Read these off the row that follows.
1) What is the fourth entry?
2) What is the second entry?
3) What is the third entry from the right?
[-21 -44 -65  -7  58]
1) -7
2) -44
3) -65

[-19 -65  15 -27 -47  58  62]
Give the entry just left of -65.
A: -19
The last entry -> 62
The entry just left of -47 -> -27

Read these off the matrix that follows. Indices start at 0.
1) Which number is the entry in row 2 and column 0?
2) Which number is the entry just right of -16?
3) Which number is the entry just right of 42?
4) Which number is the entry just right of the largest entry?
5) Which number is the entry in the top-left corner?
6) Which number is the entry in the top-right corner?
7) Which number is the entry at row 1, column 0?
8) Which number is the entry just right of the smallest entry?
[[-14 -27   8  -8   9  57   4 -62  18   1  37 -57 -10 -38 -46]
 [ -9  13 -39  43 -32 -12 -32  13   8  35 -21  10   1 -24  21]
 [-18   1 -30  38 -39  23 -33 -19  25  29   1 -14 -18 -31 -15]
 [-20  24  10 -37  29 -31  34  28  30 -27 -27  24 -18  51  32]
 [-48  41 -17  -8  12 -22  15  20  53   2 -46  11 -51  34  13]
 [ 50 -28  21  -3   6 -19  -3  17 -53  -5  22   9  42  10  18]
 [  6  34 -15  11 -15 -42 -15  50  -2  15 -39  50   7  33  51]
 [  6 -34  24  -5  19  52  20 -54  -5  -4  43 -44  11 -16 -42]
 [-49  23 -20  -5  -1   6  -6 -13  55   8 -32 -11 -46  10 -13]
 [ 15 -20  33 -30  32  -6  34   2 -27 -33  19   1  19  10   2]
 [  6  33 -30  19 -14 -52 -12  54  -6  22 -27  40  11  21  47]]
1) -18
2) -42
3) 10
4) 4
5) -14
6) -46
7) -9
8) 18

Questions about the grid below.
1) Which number is the largest entry?
2) Which number is the entry just right of -1.94?
[[-2.22 -0.11 -2.48 -1.23 -1.94 -1.41 -0.52 -1.24  0.75  1.77 -0.95 -1.18
   1.53  0.37]
 [-0.67 -1.35  0.57  0.91 -1.90 -0.76 -0.95  0.20 -0.92 -2.34  1.44  1.70
  -1.49 -2.35]
 [-1.58 -0.31 -0.61 -0.74  1.54 -1.46  0.11 -0.04  0.90  0.98 -0.82 -1.92
  -0.98  0.80]]
1) 1.77
2) -1.41

Questions about the grid below. Indices start at 0.
1) Report the entry at row 0, column 2.
2) Report the entry in the bottom-left corner.
3) Report the bottom-right entry.
4) Report the entry just right of the smallest entry.
5) Report the entry just right of 0.225.
6) Report the entry directly below -0.014.
7) Report the entry in the top-right corner.
8) Report the entry just right of -0.150.
[[-0.128  0.056 -0.177 -0.006 -0.060 -0.002 -0.014  0.045]
 [ 0.225  0.036 -0.145 -0.150 -0.024 -0.024  0.001  0.218]]
1) -0.177
2) 0.225
3) 0.218
4) -0.006
5) 0.036
6) 0.001
7) 0.045
8) -0.024

M =
array([[-23, -19, -19, -59, -61,  20, -69,  12,  -4, -14, -57, -36, -40,
        -39,  -1, -57],
       [  4,  -4,   4,  19, -14, -54,   9, -22, -19, -16, -12, -26, -31,
         -6, -15,  15],
       [  8, -14,  13,  -3, -53, -18, -32,   3,  -8, -26, -46, -16, -35,
         -3,  -3, -12],
       [-22,   1, -28, -30,   7,  -1, -26, -11, -65,   3,  10,   8,  19,
         -4, -67, -28],
       [ 16,   2,  20,  -1,  -9,  50, -16,  26,  -2,   3,  -2,  51,  34,
         35,   2,  -8],
       [-35,  -2, -43, -37,   9,  -9, -18, -18, -33,   8,   6, -31,  -3,
        -36, -35, -26],
       [ 28,  18,  25,  62,  54, -16,  64,  -8,   2,  11,  52,  42,  43,
         46,   0,  58],
       [-26,   1, -31, -36,  15,  30, -12,   3,   8,  17,  10, -12,  11,
        -24,   6, -25],
       [ 39,  -2,  49,  34, -24,   8,   6,  21,  20, -15, -17,  34,  -1,
         41,  26,  22]])
The entry just left of the largest entry: -16
Give the entry just left of 12.
A: -69
Give the entry just left of 43.
A: 42
Give the entry just left of the smallest entry.
A: 20
The entry just right of the smallest entry -> 12
Give the entry just left of 30.
A: 15
Give the entry just right of 16.
A: 2
The maximum -> 64
Give the entry just left of 62.
A: 25
Give the entry just right of -32.
A: 3

Read these off the array that follows.
1) Which number is the entry in the bottom-right corner?
2) Which number is the entry just right of 46?
3) Which number is the smallest entry in the first column?
4) Which number is the 2nd entry on the diagonal from the top-right corner?
5) Which number is the entry in the top-left corner?
6) Which number is the entry directly below -21?
7) Which number is the bottom entry of the column that holds the largest entry?
8) Which number is the top entry of the column that holds the smallest entry?
[[ 76 -31  26 -36  22 -10 -74  19  14 -38 -71  38]
 [-35  46  22 -28 -27 -31  36 -48  36 -20  18 -52]
 [ 14  21  39 -47  -6 -39 -11 -36  47 -47 -28 -21]
 [-10 -12   0  48  38   7  18  -6   4   0   9  34]
 [  2   7  38  19  42 -27  12 -42  49 -44 -14  21]
 [-37   1 -50  13 -38  35  25  34 -56  61  48 -25]
 [-70  36 -10  18 -19  -7  70 -34   8  16  56 -42]
 [ 57 -39  -6 -14  13  14 -60  43 -19  -1 -44  38]
 [ 32   4  53 -10  39 -37 -18 -40  60 -63 -43  22]]
1) 22
2) 22
3) -70
4) 18
5) 76
6) 34
7) 32
8) -74

A = [[26, 20, -49, -56, -17, -59, 12, -40, -56, 0, 12, -2, -36, 27, 10], [22, 12, 0, -29, -75, -46, 12, 14, -10, -18, -27, -20, -70, -22, 0], [-39, -22, -38, 20, -18, 13, -64, -29, -14, -77, 19, -76, -11, 17, -69], [-15, 25, 27, 44, -23, 76, -10, 79, 70, -10, -9, -8, -21, -12, -11]]
The entry just left of 14 is 12
The entry just right of -12 -> -11
The first entry in reading order: 26
The entry just left of -64 -> 13
Which number is the entry just left of -46? -75
Which number is the entry just left of -12? -21
Which number is the entry just right of -21? -12
Which number is the entry just left of -21? -8
Which number is the entry just right of -75? -46
Which number is the 2nd entry in reading order? 20
Which number is the 2nd largest entry? 76

-30	-7	17	12	-35	-45	-59	-44	-48
The first entry: -30
What is the second entry?
Answer: -7
The third entry from the left -> 17
The second entry from the right: -44
